Each row was made from one small tree. Brackets hold a mark, then the marks that hang from it, in alphabetical order. Every link used is in the known rows. Write each row's tree.
Each row is shifted at random along 6 fixed directions that mean nothing.
Known rows:
[G N [X D J]]: [-0.55  1.57 -0.06  0.40  3.45 -0.44  0.00 -0.89 -1.34  0.50  1.18  0.55
 -0.37 -0.87  1.83 -2.93 -1.21 -2.08  0.04 -0.98 -1.53  2.42  0.25 -1.06
  0.39  0.31 -0.39  0.29 -1.27 -0.47 -2.70 -0.43  0.56 -2.66  1.07  0.86
  1.61  1.32 -1.67  0.24  1.93]
[J [X D G M]]: [-0.44 -0.82  0.05 -3.90 -0.05 -2.86 -2.34 -0.64  3.48  0.05 -3.37  1.02
 -1.98  2.31  0.28  3.44 -4.07 -0.40 -1.20  0.79 -1.06  0.26 -0.09 -0.56
 -1.07  0.14 -3.43 -0.08  2.73 -2.19  0.80 -0.21 -0.23  0.18 -1.03  2.93
 -1.95  4.29 -1.08  2.08  3.07]
[N D [G [X [J [L M]]]]]: [-0.34 -1.04  0.01 -0.59  1.41 -1.47 -1.03  1.11 -0.79 -2.03 -0.79 -0.18
 -1.12 -1.16  0.11 -1.33  1.03 -0.01  0.40 -2.06  0.95  0.68 -0.69 -1.31
 -0.19  2.74 -0.28  1.69 -0.41 -0.81  0.37 -1.25  2.69 -1.05  0.79 -2.22
 -2.10  0.93  0.62  1.51  3.39]
[Z D G M]: [-0.23  2.95 -2.78  1.57 -1.52  1.82  2.11 -0.30  0.96 -1.22  1.41  0.04
 -1.32  1.16 -0.42  5.76 -1.06  0.30 -1.75  3.10 -3.54  1.83  1.14  1.96
  2.82 -1.67 -1.18  0.95  1.42  0.27 -0.68  2.78 -2.07  3.97  2.14 -0.69
 -0.92 -0.51 -0.76 -1.53 -0.96]
[J [X [G [N D]]]]: [-0.37  0.34 -1.49 -1.55  2.19 -1.13 -0.94 -0.06  0.72 -1.14 -0.64  0.45
 -0.35 -0.20  1.08 -1.05  1.06 -0.81  0.16 -2.50  0.11  1.67 -0.17 -1.19
 -0.37  2.21 -0.41  0.53 -0.93 -1.32 -0.63 -0.63  1.31 -2.47  1.77 -1.81
 -1.65  1.74  0.98  0.73  2.19]
[M D G [X [J [L N]]] Z]: [ 0.54 -1.46  0.80 -0.02  1.32  1.97 -1.17 -0.08 -3.21 -3.86  1.81 -1.41
  0.27 -1.03 -1.26  0.46 -2.61  0.07  1.82  1.10  1.43 -0.83 -0.15 -1.26
 -1.92  2.54  1.92 -0.56 -1.90 -0.02 -0.78  2.21  0.12 -0.93  0.44  0.60
 -2.55  0.06 -0.84 -3.57  0.39]
[M G [N D] X [Z E]]: [ 2.25 -1.09 -0.29  1.19  1.38  3.11  0.07  0.30 -2.67 -3.48  2.62 -0.39
  1.02 -1.51 -1.23 -0.29 -2.30  0.25  1.59  1.16 -0.06 -0.06  0.18  0.25
 -2.17  1.18  3.42 -2.10 -2.06  0.55 -1.62  4.02 -0.81 -1.11  1.80 -0.48
 -0.89 -0.97  0.25 -3.43 -0.93]
[X D G J [M N Z]]: [ 1.28 -0.52 -0.81 -2.04  1.56 -0.76 -0.86 -1.68 -1.36  0.51 -0.74 -0.69
  0.73  0.96 -0.45  1.60 -6.81 -0.26 -0.40  2.07 -1.22  0.82 -0.16  0.75
 -0.81  1.12 -0.67  0.71  1.60 -1.32 -1.44  2.06 -0.46 -1.63 -0.01  5.45
  0.23  3.80 -2.87 -0.73  1.18]
[N [G [X D [M [Z E]]]]]: [-0.87  1.09  1.17 -2.71  2.95 -2.08 -2.16 -1.61  1.73 -0.30 -0.69 -0.15
 -1.77  0.08  1.42  1.59 -0.40  1.18 -0.73  0.38 -0.95  0.40 -0.42  2.68
  1.83  2.34 -1.24 -0.41  0.63 -1.54 -1.56  1.59  1.49 -1.24  1.14 -1.06
 -2.33  3.08  0.26 -0.85  2.49]
[J [X [M Z]]]: [-0.11 -0.60 -0.12  0.08 -0.98 -0.03  0.04  0.15 -0.56 -1.90 -1.06 -1.50
  0.25  0.28 -0.59  2.02 -2.04  0.64 -0.18  1.45  0.33 -0.45 -1.23  0.03
 -1.31  0.40 -0.04  0.73  1.44 -0.25  0.77 -0.33 -0.57  1.14 -0.57 -1.26
 -2.53 -0.03 -0.60 -1.45  1.78]
[J [L [M Z] [N [X D]]]]: [ 0.96 -0.72  1.04  0.03  0.11 -1.64 -0.22  0.98  1.25 -0.67  0.81  0.22
 -0.78 -0.21 -0.69  3.48 -1.50 -1.22 -0.05  1.10 -2.49  3.05 -0.19 -1.52
  0.35 -0.58  0.10 -0.13  1.48 -0.51 -1.76 -0.60 -0.71  1.96  2.14  3.83
 -2.84 -0.46 -1.52  0.10  3.12]
[E [N D [X G]]]: [-0.14 -0.47  0.97 -1.30  0.77 -0.90 -1.62 -1.72 -2.93  1.39 -1.91  0.82
  0.78  0.12  1.21 -2.57  0.96  0.94 -0.35 -0.46  1.24 -1.29 -1.13 -1.86
 -0.16  1.83  0.85 -2.53 -1.27 -0.36 -0.57  0.38  0.35 -2.91 -1.76  1.51
  2.55  5.03  0.06  2.76 -0.21]
[L D [N G [X J [M Z]]]]: [ 0.92 -1.49  1.25 -0.83 -1.36 -2.16  0.37 -0.79 -0.04 -1.60 -1.66  0.34
 -2.38  1.86 -2.32  4.53 -3.58 -0.99 -1.31  2.73 -3.35  2.38 -0.98 -3.01
 -0.22 -0.58  0.55  1.65  2.46 -0.81 -0.41  0.55 -1.62  3.30  0.34  3.92
 -2.07  0.54 -2.82  1.87  0.59]
[X J [M Z]]: [ 0.60 -2.24 -2.91  2.72 -1.15  0.55  0.99  2.83 -0.35 -2.81 -0.18 -1.29
 -0.86 -0.80 -2.33  0.63 -3.58 -0.30  0.26  2.42 -0.79 -0.92  0.04  0.97
 -2.03 -0.96 -0.06  1.17  1.58  1.24  1.11 -0.74  0.88  1.73 -2.86 -1.64
 -3.10 -2.14 -0.63 -0.90  4.33]
[M [G N [X [J L]]] [Z D E]]: [-1.43  1.19  0.87 -1.49  1.95  0.22  0.08  0.11 -0.36 -3.37  0.87  0.44
 -1.99 -0.57  0.19  2.62 -0.50  0.45  0.40  0.90 -0.46  1.11  0.23  0.60
 -0.72  0.99 -1.26  0.84 -2.59 -0.48 -1.42  2.42  0.73 -0.30  1.63 -2.14
 -1.68  1.07 -0.98 -1.54  0.02]
[L M [N [X G J]]]: [ 1.40 -1.74 -1.17  0.12 -1.76 -0.67 -0.19  0.54 -3.22  0.10 -1.43 -0.75
  0.12  1.22 -0.83  2.08 -0.50  0.48 -0.41 -0.52  0.91 -0.24 -1.42 -2.30
 -0.59  1.12  0.48  4.17  3.07  0.19  1.45 -0.41 -0.04  0.88 -0.99 -0.60
 -2.27 -0.17 -0.54  2.51  2.66]
[E D [Z [M N] X]]: [-0.92  1.40 -1.00 -0.40  0.52  1.39 -0.04 -1.46  0.99 -0.93  0.82 -0.09
 -0.87 -0.20  0.42  0.55  0.33  0.85  0.12  0.79 -1.45 -0.31  1.40  2.40
  0.10  1.38  0.06 -1.67 -2.90  0.24  0.24  1.67 -0.14 -0.49  2.82 -1.49
  0.54  1.91  0.49 -1.43 -3.27]
[E D [Z [G N] X]]: [-1.53  0.96  1.00  2.47 -3.18  1.72  2.63 -0.85 -1.50 -0.18 -0.46  1.73
 -2.20  0.09 -0.86  0.74 -2.21 -0.47 -1.54  3.74 -3.72 -0.04  0.99  0.09
 -0.72 -3.80  0.57 -1.83 -1.35  0.58  0.32  2.56 -3.18  3.12 -1.56  1.14
  3.51  2.07 -1.34  0.22 -3.15]
[M [G N] [Z D X]]: [-1.15  1.46 -1.09 -0.50  0.18  2.08  0.43 -0.73 -3.46 -1.88  1.24 -1.94
  0.56 -0.33  0.57  1.23  1.10  2.03  0.34  0.23  1.65 -1.50 -0.55  0.57
 -1.01  2.65  1.17  0.10 -1.91 -0.21  0.66  2.36  0.19 -1.03  1.28 -6.18
 -1.49  2.26  1.25 -3.55 -0.92]
[J L [X G [M D N Z]]]: [ 0.89 -1.50 -1.16 -3.78  2.45  0.54  0.16 -1.63 -0.16 -3.95 -0.48 -0.01
  2.24  0.76 -1.99  0.95 -6.10 -0.98  1.30 -0.02 -0.04  2.88 -0.01 -2.92
 -3.57  2.06  0.45 -1.63 -1.87 -1.23 -0.80  1.53 -1.30 -2.88  2.61  4.04
 -0.27  1.77 -1.93 -1.95 -2.80]
[G [N [X D [J [L M]]]]]: [ 0.52 -1.95 -0.13  0.65 -1.07 -0.38  0.12  1.86 -4.23 -1.67 -1.29 -0.42
  1.35  0.21  0.32 -0.06 -1.76  0.02 -0.23 -0.82  2.05 -0.74 -1.81 -3.50
 -2.23  1.20  0.41  2.14  0.87  0.31  1.77 -2.44  0.61 -0.31 -1.16 -3.12
 -0.89  0.55 -0.64  1.71  4.06]
[L M [N [X J]]]: [ 2.06 -3.01 -1.50  1.01 -0.91  0.00  1.33  1.63 -1.26 -1.24 -0.60  0.44
  0.08  0.89 -2.24 -0.50 -1.53 -1.54  1.09 -1.36 -0.71  1.72 -0.19 -4.63
 -3.10 -0.92  1.35  1.51  0.81  0.91  0.74 -1.62 -0.61  0.38 -0.21  0.76
 -0.51 -2.71 -1.07  3.11  0.43]
[G N [X D [J L] [M Z]]]: [ 0.04 -0.93 -1.07 -0.20  0.71 -0.72  1.26  1.47 -1.00 -3.45 -0.63  0.31
 -0.60  0.02 -1.27  0.74 -5.56 -1.72 -0.57  1.30 -1.80  2.39 -0.06 -2.43
 -2.44 -0.71 -1.14  0.01 -0.17 -0.49 -0.29 -1.31 -0.23  0.20  0.12  0.25
 -1.67  1.50 -2.84 -0.22  3.13]
[N G [X J]]: [ 0.02  0.88 -0.93 -0.40  2.34 -1.18 -0.41 -0.48 -0.67 -0.72 -0.11 -0.95
 -0.35 -0.93  1.05 -1.30  1.92  0.38 -0.29 -0.39 -0.31  1.48 -0.45  0.14
  1.50  2.91  0.29  2.87 -0.75 -0.21 -0.40 -0.29  2.20 -1.64  1.56 -1.37
 -0.44  0.02  0.17  1.91  1.16]
[G N [X [M D]]]: [-1.43  1.35 -0.25  2.40  1.83  1.25 -0.92 -1.71 -3.89 -1.14  1.78 -0.80
  0.06 -1.68  1.42 -2.31 -0.13 -0.01 -0.53  0.37  0.69 -0.69 -1.22  0.40
  1.85  1.20  1.20 -0.06 -0.61 -0.09 -1.49  0.60  0.38 -1.36 -1.48 -3.58
 -0.60  1.29  0.60 -3.85  2.90]
[X J [M D Z]]: [ 0.44 -0.05 -1.51  1.14  1.08  1.16 -0.70 -0.22 -4.11 -1.60  0.78 -3.09
  1.72 -0.76  0.20 -0.12 -1.58  1.76  0.36  1.21  1.86 -1.66 -1.28  2.63
  0.26  3.34  1.38  1.65  0.22  0.45  0.01  0.42  1.91 -1.11 -0.31 -3.14
 -2.60  0.66 -0.38 -3.33  2.62]
[L [N [X D G J]]]: [-0.18  2.02 -0.47  0.26  2.10 -1.56 -2.06 -0.97 -1.15  2.05  0.94 -1.21
 -0.20 -0.25  2.40  1.17  1.69 -0.20 -0.92  0.44 -0.32  0.37 -1.06  1.61
  3.85  2.73 -0.18  3.21  2.43 -0.06 -1.96  0.33  1.99 -1.22  0.52  0.90
 -1.76  2.10 -0.82  1.03  5.92]
[X [J [L D M [N G]]]]: [-0.43 -1.47  0.64  0.70  0.15 -0.60  0.60  0.88  0.29 -1.19  0.97 -0.24
 -0.52 -0.47 -1.78  1.69  1.02 -2.05  1.05 -1.30 -0.28  1.16 -0.60 -2.80
  0.01  0.70  1.38  2.62  1.54  0.56 -0.38 -0.82  0.75  1.22  0.69  0.73
 -2.44 -2.66 -0.36  0.06  2.70]
[E [N D G] [Z X]]: [-2.26  0.74  1.17  0.55 -0.64 -0.21 -0.87 -0.95 -1.65  0.43 -0.91 -0.45
 -1.07 -1.07  0.94 -0.91  3.04  1.47 -1.13  1.17  0.09 -2.45 -0.38  1.59
  0.82  1.81  1.27 -1.85 -1.75  0.42  1.00  1.24  1.35  0.04 -0.79 -3.66
  1.03  4.08  1.59  0.45  0.10]
[G N [X D [J [L [M Z]]]]]: [-0.46 -0.28  1.69 -0.10 -0.17 -0.82 -0.74  0.57 -4.34 -0.98 -0.49 -1.08
 -0.07 -0.47  1.14  1.62 -2.27  0.66 -0.56  0.13  1.29 -0.36 -1.62 -0.78
 -0.68  1.40 -0.81  2.08  0.91 -0.97  0.01 -0.87  0.30  0.42 -0.05 -1.98
 -2.38  1.69 -1.20 -1.32  4.07]
[X [J [L D M]]]: [ 0.22 -1.12  1.54 -0.14  0.80 -0.58  0.70  0.12  0.40 -0.32  0.54  0.83
  0.09 -0.52 -1.09  0.73 -1.67 -2.03  1.48 -0.86 -0.91  1.81  0.19 -2.25
 -1.46 -0.43  0.20  1.00  0.41  0.29 -1.47 -0.88 -0.21  0.28  0.91  5.07
  0.46 -1.41 -2.27  0.56  0.23]
[J L [X G [M N [Z [E D]]]]]: [-0.76  1.83 -0.58  1.05  1.55  1.10  1.64 -1.16  0.66 -1.67  1.88 -0.31
  1.23 -1.38 -0.90  2.82 -2.35 -1.17 -0.09  3.76 -2.57  2.80 -0.44  1.93
  1.19 -0.50  0.74  0.50  0.19  0.63 -3.00  3.12 -1.35  0.35  1.46  4.54
 -0.19  0.17 -2.65 -2.89  0.74]
[N [X D G [J L]]]: [ 0.30 -2.07 -0.99 -1.06 -1.36 -1.08 -0.72  2.03 -1.93 -1.84 -2.67  0.04
  0.55  1.18 -0.06  1.21 -2.75  0.32 -0.72  0.70  1.91 -1.77 -1.36 -2.21
 -1.84  1.61 -1.09  1.26  1.84  0.54  2.49 -1.26  1.11 -0.45 -2.53 -1.19
 -0.91  2.22 -1.03  3.65  4.87]
[J [L N] X]: [-1.58  0.94  0.56  1.01  1.94 -0.11  0.30 -0.07  2.86 -1.13  2.09  0.29
 -0.17 -1.26 -0.21  0.12  1.74 -2.91  1.21 -0.62 -1.14  2.40  0.09 -1.67
  0.85 -0.54  0.33 -0.07 -0.35  0.59 -2.39 -0.60 -0.01 -0.23  1.28  2.56
 -0.62 -2.21 -0.70 -0.94  1.99]
[Z [E D N] [G [X J]]]: [-1.59  1.87  1.41  0.53  1.35  1.67  0.70 -1.45 -2.97  0.81  0.24  0.89
 -0.24 -0.60  1.07 -2.00  2.37  0.57  0.32  0.69 -0.20 -1.06  0.09  1.09
  0.16 -0.52  0.20 -1.86 -3.17  1.24 -1.53  1.87  0.07 -1.63 -1.19 -0.35
  3.09  2.17 -0.97  0.75 -2.42]
[E D [N X] [Z [M G]]]: [-0.82  0.11 -0.02  1.14 -0.27  1.15  0.11  0.79  0.95 -1.64  0.28 -0.12
 -1.95 -1.67  0.04 -0.57  2.84  1.16 -0.09  2.06 -1.67 -0.86  1.02  1.62
 -0.06  0.63  0.40 -2.24 -4.22  0.77  0.75  0.22  0.94  0.46  0.84 -3.41
 -1.47  1.14  1.30  0.06 -1.13]
[G [N D] [X J [M [Z E]]]]: [-0.78 -0.18  0.64  0.45  0.79 -2.03 -2.16  0.29  0.27 -1.77 -0.97  1.06
 -4.37 -0.44  0.47  2.05 -2.25  0.37 -1.16  1.92 -1.95 -0.30 -0.20  2.51
  0.63 -0.47 -2.10  0.39  0.73 -1.09 -1.56  0.94  1.19  1.48 -1.90 -0.73
 -2.99  2.24 -0.65 -0.45  4.76]

Which tree is each row?
[ 0.28 -1.32 -0.18  2.21 -3.83  1.41  1.04  0.39 -3.79 -0.17  0.22 -1.45
  0.32  0.70 -1.74  3.51 -1.31  0.68 -0.13  1.34  0.42 -1.68 -1.30 -1.18
 -1.26 -1.02  1.72  0.86  3.10  0.91  1.27  1.19 -2.32  3.39 -1.58 -1.45
 -1.90 -0.99 -0.18 -1.89  1.10] -> [L [M [Z X]] N]
[ 1.03  0.19 -0.35 -1.31  2.00  0.30 -0.92 -1.69 -1.04 -2.15  0.12 -0.43
 -0.24 -0.24 -0.02  0.32 -2.04  1.39  0.27  0.98 -1.01  0.90  0.20  1.03
  0.01  1.86  0.53 -1.57 -1.50 -0.97 -1.36  1.44  0.12 -1.25  1.35  0.95
 -1.28  1.75 -0.12 -1.67 -1.07] -> [N [X [M D [Z G]]]]
[-0.64 -0.54 -0.74 -1.40 -0.93  1.62 -0.54 -1.55 -0.62 -1.83 -0.18  0.17
 -0.83  1.26 -1.43  2.12 -3.62  0.54  0.12  1.99  0.15 -1.89  0.17 -1.04
 -2.55 -0.17 -0.12 -1.81 -0.42 -0.49  1.17  3.26 -1.44 -0.05 -1.52 -0.06
  0.88  3.69 -0.15 -1.69 -1.98] -> [Z D [X [M G N]]]
[ 0.17 -1.84 -0.65  0.42 -2.11  2.54 -0.32  0.82 -3.31 -3.17  0.22 -1.47
 -0.09 -0.04 -1.36  1.57 -2.42  1.66  0.65  1.93  1.61 -3.13 -0.47  0.19
 -2.92  1.17  1.26 -1.86 -0.83  0.47  2.09  2.48 -0.58  0.92 -1.55 -4.01
 -2.17  0.65  1.10 -3.12 -0.01] -> [M D G [Z X]]
[ 0.20 -0.44 -1.88  2.88 -0.85  0.42  0.73  3.43 -2.20 -2.68  0.57 -1.28
  1.18 -0.96  0.21  0.64 -0.21 -0.51 -0.56  1.60  0.87 -0.64 -1.32 -0.58
 -0.09  0.96  0.51  1.95  1.32  2.11  1.36 -2.04  1.84  0.89 -0.94 -3.92
 -2.06 -1.37 -0.73  1.25  6.79] -> [N [X D [J L]]]
[ 0.68  0.57 -0.68  0.71  3.19  2.90 -0.29 -1.28 -4.58 -2.62  2.69 -1.27
  0.88 -1.63  0.34 -2.20 -2.01  0.26  1.66 -0.04  0.57  0.19  0.19  0.97
 -0.77  2.25  1.75 -0.92 -3.09  0.33 -2.15  2.69  0.33 -2.91  1.43 -1.07
  0.19 -0.86  0.01 -3.80 -1.06] -> [M D N [Z [G [X J]]]]
[-1.46  1.09  1.44 -2.51  0.50 -1.91 -2.67 -1.14  3.38  1.36 -0.96  1.81
 -2.95  1.30  1.62  3.87 -0.70  0.38 -0.83  1.15 -1.50 -1.13  0.81  2.69
  0.79 -0.53 -2.97 -1.79  1.26 -0.72 -0.79  1.98  0.12  0.82 -0.58  1.98
  0.12  3.47 -0.23  0.95  1.47] -> [Z E [X D]]
[ 0.12  0.69 -0.79  0.09  0.60  1.92  0.52 -0.41 -0.89 -3.55  1.86 -0.16
 -0.25  0.42 -0.95  3.54 -0.24 -0.91  0.86 -0.64 -0.28  0.24  0.57 -1.82
  0.21  1.47  0.56  1.00  0.36  0.76 -0.71  0.75 -0.80  1.06  2.50 -0.24
 -2.81 -1.53 -0.94 -1.93  0.28] -> [Z G [M [X [J [L D N]]]]]
[ 0.74 -1.04 -0.50  1.99  0.80  0.89  0.24 -0.27  0.22  0.26  2.26  0.46
 -0.22 -0.45 -1.36 -0.20 -1.11 -2.07  1.20 -0.34 -1.93  2.15  0.60 -1.42
  0.11 -1.32  1.76 -0.79  0.33  0.30 -2.17  0.87 -1.06  0.52  0.52  3.06
 -0.35 -2.33 -0.27 -1.66  0.19] -> [L [M D] N]
[ 0.30 -0.62 -0.54 -0.48  1.16  0.64 -0.87 -2.28 -3.27 -1.22 -0.16 -1.05
  0.80  0.52 -0.64 -0.23 -4.09  0.22 -0.47  1.55  0.37 -0.19 -0.94 -0.39
  0.07  2.03  1.20  1.14 -0.19 -0.78 -0.12  2.28  0.04 -1.28 -0.53  0.85
  1.04  2.11 -0.90 -1.57 -0.88] -> [X J [M D [N G]]]
[-0.99  0.11  0.13  0.67  3.02  0.49 -1.65 -1.27 -0.98 -2.67  1.78  0.27
 -0.89 -1.71 -0.10 -1.09 -3.60 -1.48  0.55  1.53 -0.50  0.58  0.08  0.12
  0.23  0.62 -0.46 -0.70 -1.45 -0.11 -2.20  1.15  0.75 -1.52 -0.99  2.79
  0.26  1.07 -1.45 -2.63  2.13] -> [G [X [J L] [M D N]]]
[-1.08  1.02 -0.82  0.71 -0.37  0.73  0.75 -0.37 -2.32 -0.43 -0.68  0.00
 -0.38  1.12  0.59  2.40 -0.77  0.22 -1.77  1.82 -0.99 -0.54 -0.73 -0.06
  1.14  0.07 -0.68  0.36  0.80  0.99  0.13  1.70 -0.60  1.13 -0.61 -3.33
  0.54  1.32 -0.99  0.89  1.09] -> [Z [E [N [G [X D J]]]] M]
[-1.24 -1.29  0.30  1.70  1.85  1.15 -1.03  0.37 -0.59 -2.91  1.05  0.61
 -0.89 -2.24 -0.89 -0.93 -0.99 -0.60  1.03  2.72 -0.17 -1.64 -0.02  0.40
 -1.01 -0.10  0.41 -1.93 -2.41  1.67 -1.35  1.51  1.55 -1.00 -3.66  0.91
  0.15  0.63 -0.54 -0.97  2.48] -> [Z [E [N [X [J L] [M D G]]]]]
[-2.32  3.10  0.98 -1.64  0.77  1.11 -1.10 -4.28 -2.90  1.41 -0.90  0.39
 -0.90  1.45  2.69  1.43  1.09  2.55 -0.47 -0.18  0.83 -3.08 -0.21  2.74
  1.80  1.91 -1.44  0.30 -1.27 -0.61 -0.92  3.37 -0.52 -1.50 -0.42 -1.22
  2.75  5.11 -0.31 -0.81 -3.39] -> [Z [E D] [G N] M [X J]]
[ 0.36  0.80 -0.65  2.24  1.39  0.91  0.47 -0.18 -1.05 -0.70  2.14 -2.37
 -0.31 -2.32 -0.66  0.48 -1.95 -0.07  0.35  2.98 -1.62  0.50 -0.03  3.24
  1.10  0.57  0.64  2.44  0.53  0.05 -2.08  1.72  0.98  0.41 -0.08  1.84
 -2.18 -0.24 -1.56 -3.46  2.66] -> [X J [M G Z]]
[-0.45  0.01 -0.21  0.32  0.23  2.78 -1.29 -2.29 -2.70 -2.64  0.26  1.42
 -1.22  0.89  0.60  1.57 -2.86  1.34 -0.04  0.57  0.38 -2.61  0.51  0.13
 -0.20  0.22  0.09 -2.14 -0.79 -0.19 -0.66  4.04 -2.35  0.02 -1.67 -2.22
  0.62  0.64  1.22 -3.07 -2.08] -> [Z E [G N] [M D X]]
[-0.42 -1.17  1.32 -2.88 -0.95 -0.15 -0.59  0.15  0.21 -1.01 -2.96  2.49
 -1.64  1.61 -0.26  0.59  1.77  1.88 -0.07  0.24  0.19 -1.81  0.48 -0.99
 -2.57 -0.68 -0.98 -4.07 -3.48  0.13  1.67  0.49 -0.24 -0.42 -1.33 -1.58
  0.93  3.02  0.90  3.61 -3.79] -> [Z [E D [N X]] G]
[-0.46 -0.80  0.41 -0.78  0.19 -0.40 -1.69  0.61  2.07 -1.27 -0.63 -0.64
 -1.11  0.10  0.20  1.24 -1.72 -0.51  0.15  0.85  0.09 -1.15 -0.49  0.07
 -1.23  0.49 -1.12 -0.30  1.10 -0.91  0.63 -0.25  0.75 -0.02 -1.07 -0.96
 -2.92  1.67  0.23 -0.86  4.26] -> [J [X D [M G]]]
[ 1.06 -1.50 -1.70  1.84 -1.68  0.72  1.99  2.53  0.92 -3.01  1.15  0.84
 -0.54 -0.41 -2.82  3.46 -3.61 -1.86 -0.29  2.21 -2.93  3.39  0.92 -1.49
 -1.19 -2.63  0.00  0.12  0.63  0.50  0.15  0.12 -1.48  3.90  1.21  2.04
 -2.11 -2.92 -1.31 -0.91  0.82] -> [J [L [M D]]]
[-1.14 -0.17  1.83 -0.28  1.13 -2.54 -1.49  0.46  3.29 -0.60  0.92  0.60
 -3.79 -1.13 -0.35  3.34 -0.87 -1.63 -0.47  1.19 -3.26  2.71  0.35 -0.14
  2.00 -0.68 -1.44 -0.19  1.64 -1.61 -2.28  0.56  0.06  2.36  1.00  3.02
 -3.96 -0.05 -0.14 -1.14  4.75] -> [J [L [M Z] [N [G [X D]]]]]
[ 1.09 -0.05  1.26 -4.58  3.00 -0.88 -2.89 -2.78  1.00 -0.72  0.91  0.12
 -2.97 -0.21 -0.32  3.69 -4.57  0.46  1.14  1.10 -2.70  2.61  2.08  2.00
 -1.65  1.66 -1.99 -0.26 -2.61 -3.21 -2.40  4.02 -0.30 -0.59  4.21  6.72
 -1.67  2.99 -1.30 -2.84 -4.10] -> [L [M D G N [Z [X J]]]]
[ 0.06  3.87 -1.34  1.74  1.09  1.70  1.94 -0.36  0.04 -1.08  2.73 -0.58
 -1.36 -0.81  0.51  3.48  1.19 -0.09 -1.07  2.83 -3.83  3.25  0.72  3.63
  3.44 -0.04 -0.68  2.93 -0.86  0.49 -2.31  2.85 -0.16  2.16  4.36 -0.67
 -1.93 -0.47 -2.21 -1.53 -0.45] -> [Z [E D] [M [G [X J]]]]
[-0.46 -0.68 -0.18 -2.02 -0.32 -0.40  0.88  1.02  1.41 -2.88 -0.76  0.54
  0.66  0.67 -1.06  2.96 -0.32 -1.51  0.47 -1.00  0.42  1.45 -0.54 -3.17
 -1.96  0.93 -0.34  0.82  0.71  0.30  0.94 -1.00 -0.36  0.41  1.72  0.06
 -2.22 -0.88 -0.81  0.94  1.32] -> [J [L D] [X G]]
